Below is a small trained network, with its code and all its weights. Each question gives an input and a target symbol and asks what happens when units are switched off, that is, made to give their printed mean instead of their output.

import numpy as np


def w(rows, s, z=0):
    codes = np.array(rows[::2]) - 128.0
    scale = np.full(codes.shape[1], s)
    scale[-1] = z or s
    return codes * scale


def norm(h):
    return h / np.sqrt((h * h).mean(-1, keepdims=True) + 1e-5)


def f(y):
    return y / 2 * (1 + np.tanh(0.7978845608 * (y + 0.044715 * y**3)))


def softmax(a):
    e = np.exp(a - a.max(-1, keepdims=True))
    return e / e.sum(-1, keepdims=True)


def log_softmax(a):
    a = a - a.max(-1, keepdims=True)
    return a - np.log(np.exp(a).sum(-1, keepdims=True))


def net(x, mask):
    ids = ['αζημπφ'.index(c) for c in x.split()]
    T = len(ids)
    res = E[ids] + P[:T]
    u = 0
    for l in range(2):
        q, k, v = (norm(res) @ M[l].T for M in (Q, K, V))
        z = softmax(np.where(np.tri(T) > 0, q @ k.T / 3**0.5, -1e9)) @ v
        res = res + np.where(mask[u], z, O[l][:, -1]) @ O[l][:, :-1]
        u += 1
        y = f(norm(res) @ A[l][:, :-1].T + A[l][:, -1])
        res = res + np.where(mask[u : u + 4], y, B[l][:, -1]) @ B[l][:, :-1]
        u += 4
    return log_softmax(norm(res)[-1] @ U[:, :-1].T + U[:, -1])


Q, K, V, O, A, B = {}, {}, {}, {}, {}, {}
E = w([
[203,124,141,116,252,85,118,196,182,128,225],'α',
[167,107,41,56,124,82,184,145,239,153,188],'ζ',
[110,97,114,175,108,199,65,110,172,246,193],'η',
[130,193,90,87,215,68,138,164,118,40,60],'μ',
[94,34,188,125,161,194,34,136,99,58,127],'π',
[77,117,86,88,107,175,129,63,135,67,32],'φ',
],0.003)
P = w([
[188,157,171,123,160,160,129,87,170,103,153],'0',
[133,101,136,152,91,100,157,159,100,144,155],'1',
[138,116,77,135,194,175,67,132,197,86,116],'2',
[129,72,133,139,95,131,150,147,119,144,171],'3',
[36,101,80,4,217,121,21,123,164,141,94],'4',
[126,88,135,146,90,125,157,157,119,161,165],'5',
],0.0033)
Q[0] = w([
[112,61,138,202,129,190,42,142,159,251,217],'0.h0',
[116,126,8,92,61,119,195,106,221,223,135],'0.h0',
[63,67,100,121,2,188,146,47,94,87,31],'0.h0',
],0.019)
K[0] = w([
[127,127,142,186,116,144,67,123,144,251,179],'0.h0',
[150,160,51,115,84,109,180,103,193,182,127],'0.h0',
[90,117,114,135,62,176,118,60,112,104,56],'0.h0',
],0.024)
V[0] = w([
[127,95,143,172,116,101,139,159,80,110,136],'0.h0',
[193,147,146,253,62,137,241,130,124,95,146],'0.h0',
[69,121,69,120,157,113,115,147,128,154,106],'0.h0',
],0.0063)
O[0] = w([
[128,175,104,68,94,107,73,225,121,193,158,72],'0.h0',
[60,77,106,99,196,89,103,114,119,255,120,1],'0.h0',
[183,144,133,102,109,197,177,133,75,168,107,157],'0.h0',
],0.0022,0.0023)
A[0] = w([
[114,119,107,106,146,119,112,139,131,103,110,47],'0.n0',
[104,183,154,235,57,117,162,127,55,196,120,41],'0.n1',
[115,176,133,184,113,51,186,163,7,123,78,35],'0.n2',
[91,150,128,143,69,116,149,115,65,155,71,5],'0.n3',
],0.013,0.0024)
B[0] = w([
[96,109,96,117,131,142,127,126,88,138,106,180],'0.n0',
[12,230,207,178,153,182,208,204,134,113,134,252],'0.n1',
[133,176,101,232,73,1,64,118,114,122,48,201],'0.n2',
[207,160,166,80,174,152,127,115,160,87,143,186],'0.n3',
],0.0061,0.0029)
Q[1] = w([
[129,149,142,113,147,134,97,175,110,3,87],'1.h0',
[100,101,73,100,153,109,191,45,154,74,100],'1.h0',
[149,159,129,80,151,48,184,209,114,154,149],'1.h0',
],0.019)
K[1] = w([
[107,118,184,62,141,92,93,179,109,9,91],'1.h0',
[86,134,17,87,163,123,144,71,184,73,43],'1.h0',
[218,178,87,67,147,68,213,194,85,169,126],'1.h0',
],0.015)
V[1] = w([
[105,103,108,39,145,140,100,126,125,127,118],'1.h0',
[19,113,97,2,157,78,94,126,68,120,64],'1.h0',
[109,58,98,166,82,135,168,113,75,44,96],'1.h0',
],0.0043)
O[1] = w([
[112,81,103,188,119,153,112,104,120,111,150,142],'1.h0',
[175,99,123,252,171,176,76,133,206,138,207,2],'1.h0',
[143,150,146,70,138,117,101,129,200,249,159,134],'1.h0',
],0.0024)
A[1] = w([
[178,95,183,188,82,153,110,112,84,160,139,2],'1.n0',
[149,123,173,108,191,80,139,132,64,126,146,56],'1.n1',
[237,183,186,178,138,164,176,83,115,57,131,97],'1.n2',
[254,222,221,138,119,161,189,30,128,42,113,92],'1.n3',
],0.014,0.003)
B[1] = w([
[30,105,107,3,112,159,80,85,42,236,73,130],'1.n0',
[92,85,56,185,179,175,63,99,177,125,152,137],'1.n1',
[192,191,194,10,133,106,125,145,176,139,104,201],'1.n2',
[233,209,223,68,142,157,40,123,196,136,124,253],'1.n3',
],0.0073,0.017)
U = w([
[134,56,51,214,207,216,73,93,173,80,170,183],'α',
[187,52,75,93,48,68,245,147,146,133,211,104],'ζ',
[41,198,201,193,131,186,229,195,99,122,146,90],'η',
[147,154,93,231,66,3,94,121,76,114,51,101],'μ',
[37,76,106,8,132,145,96,89,24,190,57,2],'π',
[235,202,207,74,130,149,81,121,192,129,120,224],'φ',
],0.0036,0.00073)

Each question gives the input, a string of symbols that net reads in full, and the target symbol t.
The units are the heads (3 rows each of Q, K, V and O) and the neurons (one row each of A and B). Each row of codes is followed by its name. A weight is (code - 128) times the scale printed after its matrix; where a second scale follows, it is the last column's (O, A, B and U).
mask holds one flag per unit, layer by layer, with each layer's heads first. A switched-off unit (its flag False) gives its mean, the last column of its rows in O or B, instead of its output. The means were averaged over made-up inputs and are rounded, as every weight is.
A unit's drop is (log p(t) with every unit on - log p(t) with that unit switched off) / (log p(t) with every unit on - log p(t) with every unit switched off).
The circuit of an input: a set's keep is (log p(t) with only the set's units on - log p(t) with every unit switched off) / (log p(t) with every unit on - log p(t) with every unit switched off). Starting from all 10 units, units are removed one at a time, each time the one whose removal leaves the highest keep (on an exact tie, the one counted first), for as long as the keep stays at least 0.8.
circuit, biggest first: the units of the circuit, biggest drop first
top k neurons: the k neurons with the biggest drops, biggest first
k most important neurons of layer l: the k neurons of layer l with the biggest drops, biggest first
drop when u is switched off: that unit's drop, to one decimal
input η φ φ μ η, target α: 2 most important neurons of layer 0 : 0.n0; 0.n1
input π φ φ η φ, target π: 2 most important neurons of layer 1 : 1.n3; 1.n1
input μ π μ, target α: top 3 neurons : 0.n0; 1.n2; 1.n3
input μ π α α, target α: circuit, biggest first : 1.n1; 0.h0; 1.n3
input η φ η η φ, target α: circuit, biggest first : 1.h0; 1.n3; 1.n2
input η η φ η η, target π: top 3 neurons : 1.n3; 1.n2; 0.n1
input μ φ μ φ μ, target π: circuit, biggest first : 0.n0; 1.n3
input α η π η η, target π: top 3 neurons : 1.n3; 1.n2; 1.n1
input ζ φ η μ π ζ, target ζ: circuit, biggest first : 1.n3; 1.n2; 0.n1
input α α η η, target η: circuit, biggest first : 1.n3; 0.n1
input φ π ζ η π, target α: top 3 neurons : 1.n2; 1.n3; 0.n1
input φ π α π α, target α: top 2 neurons : 1.n2; 1.n3
input φ π φ, target α: 2 most important neurons of layer 1 : 1.n2; 1.n3
input φ φ α ζ φ, target π: top 2 neurons : 1.n3; 1.n2
input α ζ η η ζ, target α: most important neuron of layer 0 : 0.n0
input η μ μ, target α: drop when 1.n2 is switched off : 0.6
input η α π ζ η, target α: drop when 0.n0 is switched off : 0.3
input π η π, target α: drop when 0.n1 is switched off : 0.1
